[-51.6  49.7 -20.1  12.6 -51.1  85.5 -12.7] -> M
[-15.9 -62.0 -30.2 -30.4  44.5 -17.8  59.8] -> D
[-30.7  92.3  45.9  84.1 -63.8  77.5 -65.9] -> P
[ 0.6 51.9 -2.8 38.1 15.2 13.6 58.7] -> N
[ 21.0 -47.2 -22.2  -5.6 -10.4 -12.5  68.1] -> B
[-30.4 -15.9  44.5 -17.8 -30.2 -62.0 -53.2] -> A
[ 31.1 -15.7  -4.5  21.4  21.2   7.1  60.0] -> X
[ -2.0  57.6  11.5  90.0 -53.6  57.8 -14.0] -> Z
[18.2 89.8 28.6 -2.8 -0.4 47.1 22.7] -> H
[25.9 59.0  5.4 51.2 16.4 28.5 53.4] -> Q
[ 32.2  30.7   2.4  66.8  50.0 -10.9 -19.6] -> G
[ 23.7  54.1  31.4  -1.2  18.4   9.8 -15.2] -> E
find: [-51.5  49.7 -20.2  12.8 -51.2  85.5 -12.6] => M
start: [-15.9 -62.0 -30.2 -30.4  44.5 -17.8] => D, 1
find: [ 32.3  30.8   2.5  67.0  50.1 -11.1 -19.3] => G
start: [38.1 15.2] => N, 4
find: [-30.5 -15.9  44.5 -17.8 -30.0 -61.9 -52.9] => A

[ 10.0   2.4 -13.0 -14.2 -77.9] = T
[ 10.0   2.4 -13.0 -14.2   6.9] = U
[-77.9   2.6 -45.7 -43.8 -14.1] = F
[51.1  8.2 22.4  6.3  3.8] = L
[-16.4 -11.9 -37.8 -17.9  -5.5] = V
both F T:  => [-77.9]
find: [ 10.1   2.5 -13.0 -14.3   6.9] => U
find: [ 10.1   2.4 -13.0 -14.2 -78.0] => T

[-33.1 -49.3 -57.7  17.1] = K
[-51.1 -51.0 -80.5 -80.3] = R
[  3.4  -6.9 -86.5 -51.1] = Y
find: [-51.1 -51.1 -80.5 -80.3] => R
start: [-57.7  17.1] => K, 3
shift +1: [-33.1] => [-33.0]
both R Y:  => [-51.1]
gone K: [-49.3 -33.1  17.1] => [-57.7]
start: [-51.1 -51.0] => R, 1

[36.2 50.0 30.5 -0.1 10.4 49.1 43.1 53.1 45.9  0.0] -> S
[36.2 50.0 30.5 25.9 10.4 60.3 41.6 38.4 19.9  0.2] -> J
[32.1 69.0 28.4 41.6 41.5 60.3 41.6 38.4 36.2  0.1] -> W
[32.1 69.0 28.4  9.7  7.7 60.3 41.6 38.4 19.9  0.2] -> C
both S W:  => [36.2]
find: [32.1 69.0 28.4 41.6 41.5 60.3 41.6 38.4 36.2  0.1] => W
gone S: [45.9 30.5 43.1 53.1 -0.1 49.1 36.2 10.4 50.0] => [0.0]
shift +1: [30.5 -0.1] => [30.6  0.0]

[ 51.9  40.8  33.6  16.7  10.2  13.7   8.4  -2.7 -14.9 -34.4 -32.1 -34.8
 -36.2 -40.6 -25.7 -45.2 -40.1 -50.1 -54.4 -60.0 -49.9 -48.9 -34.9 -30.4
 -33.2 -16.9  -4.5   4.1  14.7  24.2  29.6  41.2  46.8  52.3  55.6  58.8
  55.3  51.9  50.3  45.4  26.7  32.4  20.6  26.8  24.4  19.9  29.0   4.1
 -23.8 -27.9 -44.5 -42.8 -48.2 -50.7  62.9 -61.1 -58.7 -61.8] = tazaz
[-52.2 -47.3 -34.7 -28.8 -16.4  -5.8  -1.8   8.1  18.0  40.2  32.8  37.5
  42.3  46.7  61.1  60.4  65.2  65.9  68.6  63.0  69.2  61.1  68.9  68.3
  56.9  65.2  64.4  59.9  57.1  56.1  47.4  44.7  32.2  23.5  15.9   2.6
  -5.5  -5.5 -14.2 -19.5 -28.3 -34.6 -51.7 -50.4 -54.5 -58.1 -57.9 -59.8
 -55.5 -63.5 -50.4 -66.1 -30.8 -21.3 -22.1  -4.4   9.2  25.1] = zar
[-52.2 -47.3  40.2 -28.8 -16.4  -5.8  -1.8   8.1  18.0  40.2  32.8  37.5
  42.3  46.7  61.1  60.4  65.2 -47.4  68.6 -60.4 -59.2  61.1  68.9  68.3
 -47.1  40.1  64.4  59.9  57.1  56.1  47.4  44.7  62.3  59.0  15.9   2.6
  -5.5  -5.5 -16.5 -19.5 -28.3 -34.6 -51.7 -50.4 -54.5 -58.1 -57.9 -59.8
 -55.5 -63.5 -50.4 -66.1 -30.8 -21.3 -22.1  -4.4   9.2  25.1] = ral
[ 63.0 -47.3 -34.7 -28.8 -16.4  -5.8  -1.8   8.1  18.0  40.2  32.8  37.5
  42.3  46.7  61.1  60.4  65.2  65.9  68.6  63.0  69.2  61.1  68.9  68.3
  56.9  65.2  40.0  59.9  57.1  56.1  47.4  44.7  40.1  23.5  15.9   2.6
  -5.5  -5.5 -14.2 -19.5 -28.3 -34.6 -51.7 -50.4 -54.5 -58.1 -57.9 -59.8
 -55.5 -63.5 -50.4 -66.1 -66.1 -64.5 -55.2 -63.1 -65.1 -63.3] = muf
find: [ 63.0 -47.3 -34.7 -28.8 -16.4  -5.8  -1.8   8.1  18.0  40.2  32.8  37.5
  42.3  46.7  61.1  60.4  65.2  65.9  68.6  63.0  69.2  61.1  68.9  68.3
  56.9  65.2  40.0  59.9  57.1  56.1  47.4  44.7  40.1  23.5  15.9   2.6
  -5.5  -5.5 -14.2 -19.5 -28.3 -34.6 -51.7 -50.4 -54.5 -58.1 -57.9 -59.8
 -55.5 -63.5 -50.4 -66.1 -66.1 -64.5 -55.2 -63.1 -65.1 -63.3] => muf
gone muf: [ 60.4  47.4  59.9 -57.9 -50.4  23.5  15.9  32.8 -55.5 -63.3   8.1  18.0
  42.3 -34.6  63.0  63.0 -63.1 -54.5  57.1 -55.2 -50.4 -14.2  40.0  -1.8
 -58.1  65.9 -51.7  65.2  40.1 -28.3  -5.5  44.7 -59.8 -66.1  40.2  -5.8
 -19.5 -28.8 -63.5  68.6  56.9 -47.3 -65.1  61.1  68.9  61.1  -5.5  65.2
  69.2 -16.4   2.6  46.7 -66.1  37.5 -34.7  56.1 -64.5] => [68.3]
shift -1: [-22.1  -4.4   9.2] => [-22.2  -4.5   9.1]
find: [-52.5 -47.3  40.2 -28.7 -16.6  -5.8  -1.8   8.2  17.8  40.2  32.8  37.5
  42.5  46.5  61.2  60.5  65.2 -47.3  68.6 -60.4 -59.2  60.9  69.0  68.4
 -46.9  40.1  64.4  60.0  57.0  56.1  47.4  44.9  62.4  59.0  15.7   2.4
  -5.3  -5.7 -16.5 -19.5 -28.6 -34.6 -51.9 -50.5 -54.4 -57.9 -57.8 -59.8
 -55.4 -63.4 -50.5 -66.4 -30.7 -21.5 -22.1  -4.7   9.3  25.0] => ral

[ 65.6 -65.3   2.8  76.3  65.3 -58.3 -45.0 -13.4 -63.1  -8.0]  vemuz
[-82.1 -38.5  -2.6  91.2  65.3 -65.3 -53.4 -13.7 -80.6 -12.5]  vob
[-67.0 -38.5   2.8  76.3  65.3 -58.3 -45.0 -13.4 -63.1  -9.8]  vepo
shift -1: [-2.6] => [-2.7]
find: [-67.0 -38.5   2.8  76.3  65.3 -58.3 -45.0 -13.4 -63.1  -9.8] => vepo
find: [-66.9 -38.4   2.9  76.3  65.3 -58.2 -45.1 -13.4 -63.1  -9.8] => vepo
start: [ 65.3 -65.3] => vob, 5
find: [ 65.6 -65.4   2.8  76.2  65.3 -58.3 -45.0 -13.3 -63.1  -8.0] => vemuz
shift +1: [ 65.3 -65.3] => [ 65.4 -65.2]

[-51.3 -55.0  11.2 -69.1 -66.8   4.0 -42.9   4.4 -73.4 -16.0 -29.7 -57.8
  25.7  50.6  17.7 -52.8  59.7  24.1 -41.7 -20.6 -75.4 -66.9 -35.3  46.9
 -32.1  -7.0]  bakol
[ -9.7  59.7  76.7  15.0 -29.2 -43.2  -9.3 -41.8 -73.4 -16.0 -29.7 -57.8
  25.7  50.6  17.7 -52.8  59.7  24.1 -41.7 -20.6  -7.7 -66.9 -35.3  46.9
 -32.1  -7.0]  Milus
[ 25.3 -33.4 -51.4 -39.4  23.1  -0.7   0.6 -25.6 -76.4  -2.0 -23.2 -66.9
 -14.0 -22.7  47.9 -28.4  -2.8  -9.7  59.7  76.7  15.1 -29.2 -43.2  -9.3
 -51.4 -27.3]  Daka
shift +1: [-55.0  11.2 -69.1 -66.8] => [-54.9  11.3 -69.0 -66.7]
start: [ -9.7  59.7  76.7  15.1 -29.2 -43.2  -9.3] => Daka, 18
start: [ 76.7  15.0 -29.2 -43.2  -9.3] => Milus, 3
find: [ -9.8  59.7  76.6  14.9 -29.1 -43.1  -9.3 -41.8 -73.3 -16.0 -29.9 -57.8
  25.6  50.7  17.9 -52.6  59.8  24.2 -41.8 -20.7  -7.7 -67.0 -35.2  47.0
 -32.0  -7.0] => Milus

[ -4.4   6.1 -10.9 -42.4 -10.3  16.5  18.0  -4.3] = fonet
[  5.0 -42.4 -29.5  -4.4 -10.9   0.9  11.5  28.7] = favug
[-17.0  24.2  -4.5 -68.5 -18.2  27.0  22.3  -9.9] = Pavat
[ -3.4  19.4  10.0 -32.6   2.2 -12.7  -0.7 -11.3] = vire
[  2.4 -24.3 -30.2  -1.6 -14.4   7.5  23.2  26.3] = Pokag
shift -1: [-10.9   0.9  11.5] => [-11.0   0.8  11.4]
find: [ -3.4  19.4  10.0 -32.6   2.2 -12.7  -0.7 -11.3] => vire

